Below are the code and all the weights of a small trained network. Each question names an input and a target symbol and asks about switching units off, where a switched-off unit gives its printed mean instead of its output.

import numpy as np


def w(rows, s, z=0):
    codes = np.array(rows[::2]) - 128.0
    scale = np.full(codes.shape[1], s)
    scale[-1] = z or s
    return codes * scale


def f(y):
    return y / 2 * (1 + np.tanh(0.7978845608 * (y + 0.044715 * y**3)))


def softmax(a):
    e = np.exp(a - a.max(-1, keepdims=True))
    return e / e.sum(-1, keepdims=True)


def log_softmax(a):
    a = a - a.max(-1, keepdims=True)
    return a - np.log(np.exp(a).sum(-1, keepdims=True))


def net(x, mask):
    ids = ['αβδεζηθλμξπστψω'.index(c) for c in x.split()]
    T = len(ids)
    res = E[ids] + P[:T]
    u = 0
    for l in range(3):
        q, k, v = (res @ M[l].T for M in (Q, K, V))
        z = softmax(np.where(np.tri(T) > 0, q @ k.T / 2**0.5, -1e9)) @ v
        res = res + np.where(mask[u], z, O[l][:, -1]) @ O[l][:, :-1]
        u += 1
        y = f(res @ A[l][:, :-1].T + A[l][:, -1])
        res = res + np.where(mask[u : u + 4], y, B[l][:, -1]) @ B[l][:, :-1]
        u += 4
    return log_softmax(res[-1] @ U[:, :-1].T + U[:, -1])


Q, K, V, O, A, B = {}, {}, {}, {}, {}, {}
E = w([
[5,81,135],'α',
[91,180,182],'β',
[170,25,162],'δ',
[132,153,138],'ε',
[135,29,145],'ζ',
[131,163,159],'η',
[146,134,55],'θ',
[134,144,132],'λ',
[77,139,154],'μ',
[71,128,135],'ξ',
[162,101,171],'π',
[207,140,157],'σ',
[141,146,126],'τ',
[185,155,109],'ψ',
[68,171,195],'ω',
],0.023)
P = w([
[107,131,95],'0',
[99,79,182],'1',
[130,129,115],'2',
[93,137,85],'3',
[122,38,187],'4',
[132,126,126],'5',
[78,138,67],'6',
[130,18,185],'7',
[135,128,129],'8',
[65,137,60],'9',
[129,2,195],'10',
[137,129,132],'11',
[61,136,63],'12',
],0.0088)
Q[0] = w([
[157,183,10],'L0H1',
[65,254,98],'L0H1',
],0.0078)
K[0] = w([
[169,159,43],'L0H1',
[151,255,122],'L0H1',
],0.0098)
V[0] = w([
[141,252,121],'L0H1',
[149,231,127],'L0H1',
],0.0034)
O[0] = w([
[96,254,196,40],'L0H1',
[185,90,250,4],'L0H1',
],0.0099,0.00026)
A[0] = w([
[175,246,94,155],'L0N1',
[124,61,68,89],'L0N2',
[199,115,148,1],'L0N3',
[231,174,214,82],'L0N4',
],0.012,0.0032)
B[0] = w([
[210,127,55,255],'L0N1',
[94,88,255,251],'L0N2',
[148,160,85,118],'L0N3',
[163,209,192,196],'L0N4',
],0.0082,0.005)
Q[1] = w([
[100,144,253],'L1H1',
[72,33,110],'L1H1',
],0.0044)
K[1] = w([
[87,3,101],'L1H1',
[87,91,238],'L1H1',
],0.0039)
V[1] = w([
[85,252,138],'L1H1',
[39,128,37],'L1H1',
],0.0033)
O[1] = w([
[85,212,109,20],'L1H1',
[2,5,114,2],'L1H1',
],0.0068,0.00089)
A[1] = w([
[178,96,36,3],'L1N1',
[125,93,1,154],'L1N2',
[67,199,153,146],'L1N3',
[74,166,24,12],'L1N4',
],0.0098,0.0027)
B[1] = w([
[113,196,92,229],'L1N1',
[85,102,98,255],'L1N2',
[22,96,94,223],'L1N3',
[157,209,254,175],'L1N4',
],0.0087,0.0043)
Q[2] = w([
[199,254,188],'L2H1',
[25,162,81],'L2H1',
],0.0055)
K[2] = w([
[159,166,112],'L2H1',
[2,246,75],'L2H1',
],0.0053)
V[2] = w([
[134,227,254],'L2H1',
[163,31,171],'L2H1',
],0.0051)
O[2] = w([
[144,36,170,254],'L2H1',
[152,81,255,73],'L2H1',
],0.0081,0.00099)
A[2] = w([
[59,78,13,196],'L2N1',
[224,158,31,9],'L2N2',
[148,255,150,70],'L2N3',
[154,109,211,255],'L2N4',
],0.0082,0.0043)
B[2] = w([
[178,93,152,254],'L2N1',
[95,53,116,255],'L2N2',
[140,148,248,223],'L2N3',
[118,204,35,254],'L2N4',
],0.016,0.0062)
U = w([
[36,52,191,2],'α',
[81,191,229,170],'β',
[94,187,53,140],'δ',
[152,187,166,130],'ε',
[85,150,72,174],'ζ',
[178,220,183,173],'η',
[164,41,110,234],'θ',
[158,179,137,108],'λ',
[38,99,105,209],'μ',
[69,99,162,63],'ξ',
[148,206,84,130],'π',
[253,184,185,40],'σ',
[151,159,164,120],'τ',
[137,86,248,107],'ψ',
[2,156,161,62],'ω',
],0.011,0.0077)

Each question gives the input, a string of symbols that net reads in full, and the target symbol t.
The units are the heads (2 rows each of Q, K, V and O) and the neurons (one row each of A and B). Each row of codes is followed by its name. A weight is (code - 128) times the scale printed after its matrix; where a second scale follows, it is the last column's (O, A, B and U).
mask holds one flag per unit, layer by layer, with each layer's heads first. A switched-off unit (its flag False) gives its mean, the last column of its rows in O or B, instead of its output. The means were averaged over made-up inputs and are rounded, as every weight is.
A unit's drop is (log p(t) with every unit on - log p(t) with that unit switched off) / (log p(t) with every unit on - log p(t) with every unit switched off).
The circuit of an input: a set's keep is (log p(t) with only the set's units on - log p(t) with every unit switched off) / (log p(t) with every unit on - log p(t) with every unit switched off). Starting from the 12 units with the biggest drops (on a tie, the unit counted first), units are removed one at a time, each time the one whose removal leaves the highest keep (on an exact tie, the one counted first), for as long as the keep stays at least 0.8.
circuit, biggest first: the units of the circuit, biggest drop first
most important unit: the unit with the biggest drop
k most important neurons: the k neurons with the biggest drops, biggest first
k most important neurons of layer l: the k neurons of layer l with the biggest drops, biggest first
drop of u: that unit's drop, to one decimal
input θ μ μ α θ ψ θ π θ ψ, target θ: 4 most important neurons : [L2N2; L0N1; L1N2; L2N1]
input θ β β θ ζ ψ α θ θ λ ζ ω, target ω: 4 most important neurons : [L1N3; L2N1; L1N4; L0N1]
input β λ θ θ β β θ β α θ ω, target μ: most important unit : L2N3
input β ζ η, target η: circuit, biggest first : [L0H1; L2N2; L0N4]
input β θ θ ζ θ θ β μ θ θ π, target δ: circuit, biggest first : [L2N4; L2N3]
input θ β ξ β θ π ψ β, target ω: circuit, biggest first : [L1N3; L0N1; L2N1]
input ξ θ θ ψ, target ψ: 3 most important neurons : [L2N3; L2N2; L2N4]
input ξ σ θ, target θ: 2 most important neurons : [L2N2; L2N4]
input μ ζ θ ε η λ θ η, target δ: circuit, biggest first : [L2N4; L2N3; L2N1]
input ζ θ θ θ β ζ θ ψ β ε δ ψ, target ψ: 3 most important neurons : [L0N1; L2N2; L2N3]
input α θ η θ β μ ψ ζ θ β ψ, target δ: 3 most important neurons of layer 2 : [L2N4; L2N3; L2N1]
input θ β θ θ θ θ ψ δ ξ β θ, target π: 2 most important neurons : [L2N4; L0N2]
input β π β ω θ θ α, target α: 4 most important neurons : [L2N4; L2N1; L1N3; L0N1]
input α θ ζ β ω ζ ψ β θ θ η, target δ: most important neuron of layer 2 : [L2N4]
input ζ ε δ θ ψ μ λ θ ε ζ θ η, target η: 2 most important neurons of layer 2 : [L2N2; L2N4]
input τ α θ α μ, target μ: 2 most important neurons of layer 0 : [L0N2; L0N1]
input θ θ α, target α: 2 most important neurons : [L2N1; L0N1]
input δ θ θ θ ε μ β θ β μ ψ, target π: 3 most important neurons of layer 2 : [L2N4; L2N3; L2N2]
input π θ θ θ θ ω, target ω: 2 most important neurons of layer 0 : [L0N1; L0N4]
input η β θ μ η θ, target θ: drop of L2N4 : 0.3
input θ θ θ θ β, target ω: drop of L1H1 : 0.1
